a =
24,23,18,-4,18,10,14,31,33,-11,-12,-38
28,18,46,14,14,19,14,5,-5,15,-3,-1
The entry directly below -12: -3
The smallest entry in the last column -> -38
What is the fourth entry from the end, reading row by row?
A: -5
The third entry in reading order is 18
The fifth entry in reading order: 18
What is the second entry in reading order?
A: 23
The entry just left of 23 -> 24
The entry just right of 19 is 14

array([[-0.32, -0.44, -0.68,  0.49, -0.04,  0.21, -0.81, -0.24, -0.22,
        -0.42, -0.49, -0.05, -0.32,  0.13],
       [ 0.02, -1.63,  0.53, -0.22, -0.48, -0.55, -1.06,  0.07, -0.26,
        -0.03,  0.59, -0.56,  0.58, -0.69],
       [ 2.46,  1.27, -1.13,  0.00, -1.00,  3.17, -0.56, -0.90,  0.74,
         1.94, -1.02,  0.34,  0.46,  0.74],
       [ 1.06, -0.18,  1.01,  0.46, -1.09,  0.39, -0.69, -0.83,  1.77,
         0.16, -0.85,  1.38,  0.47,  0.80],
       [ 0.17,  1.14,  0.57, -0.47,  0.86, -1.36,  0.49,  0.08, -0.48,
         0.09, -0.81, -0.35,  0.37,  0.21],
       [ 0.30,  0.57, -1.10,  0.11,  0.07,  0.43, -0.11, -0.33, -0.41,
         0.79,  0.28, -0.23, -0.36, -0.44],
       [ 0.07, -0.63, -0.15, -1.12,  0.65, -0.46, -0.01, -0.59,  1.78,
         1.16,  1.28, -0.72, -0.32, -0.38],
       [ 0.34, -0.40, -0.16,  0.70,  0.07,  0.45, -0.89, -0.31, -0.55,
         0.53, -0.33,  0.76, -0.11, -0.03],
       [ 0.07, -0.75,  0.47, -0.56, -0.41,  0.75, -0.18,  0.11,  0.38,
         0.82,  0.22,  0.96, -0.02,  0.05],
       [ 0.20, -0.08,  0.20, -0.36, -0.04, -0.05, -0.56, -0.01,  0.66,
         0.28,  0.37, -0.24, -0.28, -0.26],
       [ 2.01,  0.09,  0.62, -1.06,  0.06,  0.38,  0.00,  0.10,  1.52,
         2.45,  0.20,  1.55, -0.17,  0.31]])
The entry just left of -0.68 -> -0.44
The entry just left of 0.06 -> -1.06
Read off the entry just right of -0.49.
-0.05
The entry just left of the smallest entry: 0.02
The entry just left of -0.85: 0.16
The largest entry: 3.17

B =
[[  -1.0   25.0 -187.7   20.5   11.5   79.2  244.5   80.5  -30.0 -191.4
  -132.3   12.5   79.9   84.5 -187.5   81.1]
 [ 184.1 -171.0  -11.3 -175.3 -181.6  191.9   71.2  192.0 -143.4  -24.7
    69.8  186.3  192.0  189.4  -10.7  189.7]
 [ 134.5 -107.4   74.9 -109.7 -112.8  134.0  -24.6  133.5  -84.7   71.1
    84.4  135.0  133.7  130.1   75.0  132.0]
 [ 180.3 -108.4  121.9 -104.6  -96.1  104.4  -60.5  103.7  -54.5  105.5
   205.7  169.6  103.9   99.8  121.9  100.6]]
The entry just left of the smallest entry -> -30.0
The entry just right of -187.7 -> 20.5
Which number is the entry just right of -84.7? 71.1
Which number is the entry just left of -132.3? -191.4
Which number is the entry just left of 244.5? 79.2
The entry just left of -187.5 is 84.5
Which number is the entry just left of 69.8? -24.7

[ 0.17  6.62  1.59 -4.43  7.04  6.02  0.93  8.10 -1.37  5.33  0.75]
The 3rd entry -> 1.59
The first entry from the right: 0.75
Read off the 1st entry from the left.
Answer: 0.17
Read off the 4th entry.
Answer: -4.43
Read off the entry just right of the centre entry.
Answer: 0.93
The 2nd entry from the right -> 5.33
The third entry from the right -> -1.37

Questions about the matrix below. Indices start at 0.
1) Find the entry just left of -0.03.
2) Find the bottom-right entry.
3) Find the bottom-left entry.
4) Find the entry in row 0 and column 2.
5) Find the entry just right of 1.17.
6) Find the top-left entry.
7) Find the entry directly below -2.86.
8) Find the entry in row 2 and column 0.
[[ 1.90 -0.81 -1.06  1.79 -1.25  2.04  2.23 -0.79]
 [-0.29 -1.03  1.73 -0.52 -0.67 -1.77  2.13 -0.64]
 [-2.63  2.04 -1.02  0.99  2.69  0.64 -4.64  2.32]
 [-0.65  1.45 -0.55 -0.25  1.60 -0.07 -3.64  1.74]
 [ 1.48 -0.03 -1.02  1.10 -1.11  1.73  0.69 -0.30]
 [ 0.49 -0.52  0.21 -0.25 -0.56 -0.33  0.52 -0.23]
 [-6.59 -0.05  2.94  2.84  2.62 -3.85  1.17  2.38]
 [-1.01 -1.04  2.38 -0.37 -0.80 -2.86  2.32 -0.17]
 [-3.94 -0.64  2.33 -0.69  1.50 -3.20  0.54  0.02]]
1) 1.48
2) 0.02
3) -3.94
4) -1.06
5) 2.38
6) 1.90
7) -3.20
8) -2.63

[-0.12  4.88  7.81  1.70  0.26 -0.16  0.58  0.91]
Report the entry just right of 1.70.
0.26
The entry just right of 0.58 is 0.91
Report the entry just left of 0.58.
-0.16
Report the entry just left of 0.26.
1.70

X = [ 2.23 -2.18  6.68  2.55]
Read off the entry just left of 2.55.
6.68
The second largest entry is 2.55
Read off the second entry from the left.
-2.18
